Here is a tiny trained network, its code and every weight. The questions are about switching its units off for an input and a class, where a switched-off unit gives its printed mean instead of its output.

import numpy as np


def w(rows, s, z=0):
    codes = np.array(rows[::2]) - 128.0
    scale = np.full(codes.shape[1], s)
    scale[-1] = z or s
    return codes * scale


def f(y):
    return y / 2 * (1 + np.tanh(0.7978845608 * (y + 0.044715 * y**3)))


def log_softmax(a):
    a = a - a.max(-1, keepdims=True)
    return a - np.log(np.exp(a).sum(-1, keepdims=True))


def net(x, mask):
    res = np.array(x, float).reshape(1, 3) / 4 @ E
    y = f(res @ A[0][:, :-1].T + A[0][:, -1])
    res = res + np.where(mask, y, B[0][:, -1]) @ B[0][:, :-1]
    return log_softmax(res[-1] @ U[:, :-1].T + U[:, -1])


A, B = {}, {}
E = w([
[158,163,211,82,155,141,5,105,160,113],'x0',
[102,74,115,111,124,45,45,139,54,41],'x1',
[163,181,143,181,125,51,78,83,144,168],'x2',
],0.012)
A[0] = w([
[103,157,111,148,134,126,160,131,109,140,76],'neuron 0',
[136,129,136,128,125,182,116,103,119,200,88],'neuron 1',
[148,120,90,138,134,127,153,108,122,121,67],'neuron 2',
[125,135,140,136,126,156,134,123,149,144,65],'neuron 3',
[136,173,141,154,139,189,173,119,160,193,161],'neuron 4',
[162,118,125,101,133,145,90,98,158,107,93],'neuron 5',
[120,92,116,111,125,90,113,117,112,104,2],'neuron 6',
[112,102,139,72,123,254,149,145,133,126,78],'neuron 7',
[124,163,196,108,131,207,77,124,150,175,119],'neuron 8',
[129,136,145,109,138,169,95,120,122,149,46],'neuron 9',
[121,107,121,163,122,113,197,130,120,195,89],'neuron 10',
[133,150,137,154,135,86,121,126,138,186,38],'neuron 11',
[136,152,149,123,126,169,156,134,177,172,48],'neuron 12',
[136,168,139,179,109,74,115,106,164,229,113],'neuron 13',
],0.015,0.0096)
B[0] = w([
[123,149,115,125,114,110,145,186,200,74,148],'neuron 0',
[106,200,174,156,107,104,48,138,108,129,169],'neuron 1',
[165,186,180,114,140,119,87,200,231,112,139],'neuron 2',
[152,145,154,144,121,44,86,185,154,23,143],'neuron 3',
[105,91,94,120,115,80,85,127,56,168,249],'neuron 4',
[102,132,109,142,111,135,183,182,149,156,159],'neuron 5',
[131,184,224,165,124,78,54,184,150,88,151],'neuron 6',
[184,155,155,150,198,174,159,48,97,80,208],'neuron 7',
[129,125,85,109,86,121,167,135,209,173,216],'neuron 8',
[130,142,140,167,73,92,138,184,215,23,144],'neuron 9',
[124,146,130,114,71,135,141,142,234,154,196],'neuron 10',
[170,187,188,189,138,110,149,132,146,2,151],'neuron 11',
[81,93,183,132,138,102,85,218,92,71,187],'neuron 12',
[154,112,142,111,196,203,166,80,93,84,211],'neuron 13',
],0.019,0.018)
U = w([
[104,116,129,135,147,76,67,175,60,104,121],'0',
[197,159,125,145,205,179,184,86,110,56,77],'1',
[143,149,74,124,92,131,189,168,216,141,63],'2',
[120,38,20,83,149,181,169,48,59,246,255],'3',
],0.011,0.0085)

Each question gives the input, the list of numbers given to net, and the class t.
The units are the neurons (one row each of A and B). Each row of codes is followed by its name. A weight is (code - 128) times the scale printed after its matrix; where a second scale follows, it is the last column's (A, B and U).
mask holds one flag per neuron, in row order. A switched-off neuron (its flag False) gives its mean, the last column of its row in B, instead of its output. The means were averaged over made-up inputs and are rounded, as every weight is.
A unit's drop is (log p(t) with every unit on - log p(t) with that unit switched off) / (log p(t) with every unit on - log p(t) with every unit switched off).
The circuit of an input: a set's keep is (log p(t) with only the set's units on - log p(t) with every unit switched off) / (log p(t) with every unit on - log p(t) with every unit switched off). Starting from the 12 units with the biggest drops (on a tie, the unit counted first), units are removed one at a time, each time the one whose removal leaves the highest keep (on an exact tie, the one counted first), for as long as the keep stays at least 0.8.
circuit, biggest first: the units of the circuit, biggest drop first
most important unit: the unit with the biggest drop
k most important neurons: the k neurons with the biggest drops, biggest first
drop of u: that unit's drop, to one decimal
input [-3,-5,6], class 1: 2 most important neurons	(neuron 13; neuron 11)
input [-6,-3,6], class 1: 2 most important neurons	(neuron 13; neuron 8)
input [5,-6,-2], class 0: circuit, biggest first	(neuron 12)
input [-7,-8,2], class 0: 3 most important neurons	(neuron 4; neuron 12; neuron 8)
input [8,-1,7], class 2: 3 most important neurons	(neuron 8; neuron 7; neuron 5)
input [5,-6,6], class 0: 3 most important neurons	(neuron 4; neuron 12; neuron 7)
input [-5,-6,5], class 0: 2 most important neurons	(neuron 4; neuron 7)
input [5,0,3], class 2: 2 most important neurons	(neuron 4; neuron 7)
input [5,-5,-5], class 0: 2 most important neurons	(neuron 4; neuron 12)
input [1,7,-8], class 1: 2 most important neurons	(neuron 4; neuron 7)
input [-6,5,-5], class 2: 3 most important neurons	(neuron 4; neuron 13; neuron 12)
input [3,-3,1], class 3: 2 most important neurons	(neuron 8; neuron 10)
input [2,-7,-6], class 0: 3 most important neurons	(neuron 4; neuron 12; neuron 13)
input [-2,2,-1], class 3: most important unit	neuron 12
input [5,1,-6], class 1: 3 most important neurons	(neuron 7; neuron 4; neuron 10)
input [7,3,0], class 2: drop of neuron 8	0.0
input [-2,2,2], class 3: drop of neuron 12	0.2
input [5,4,-1], class 2: drop of neuron 4	0.5
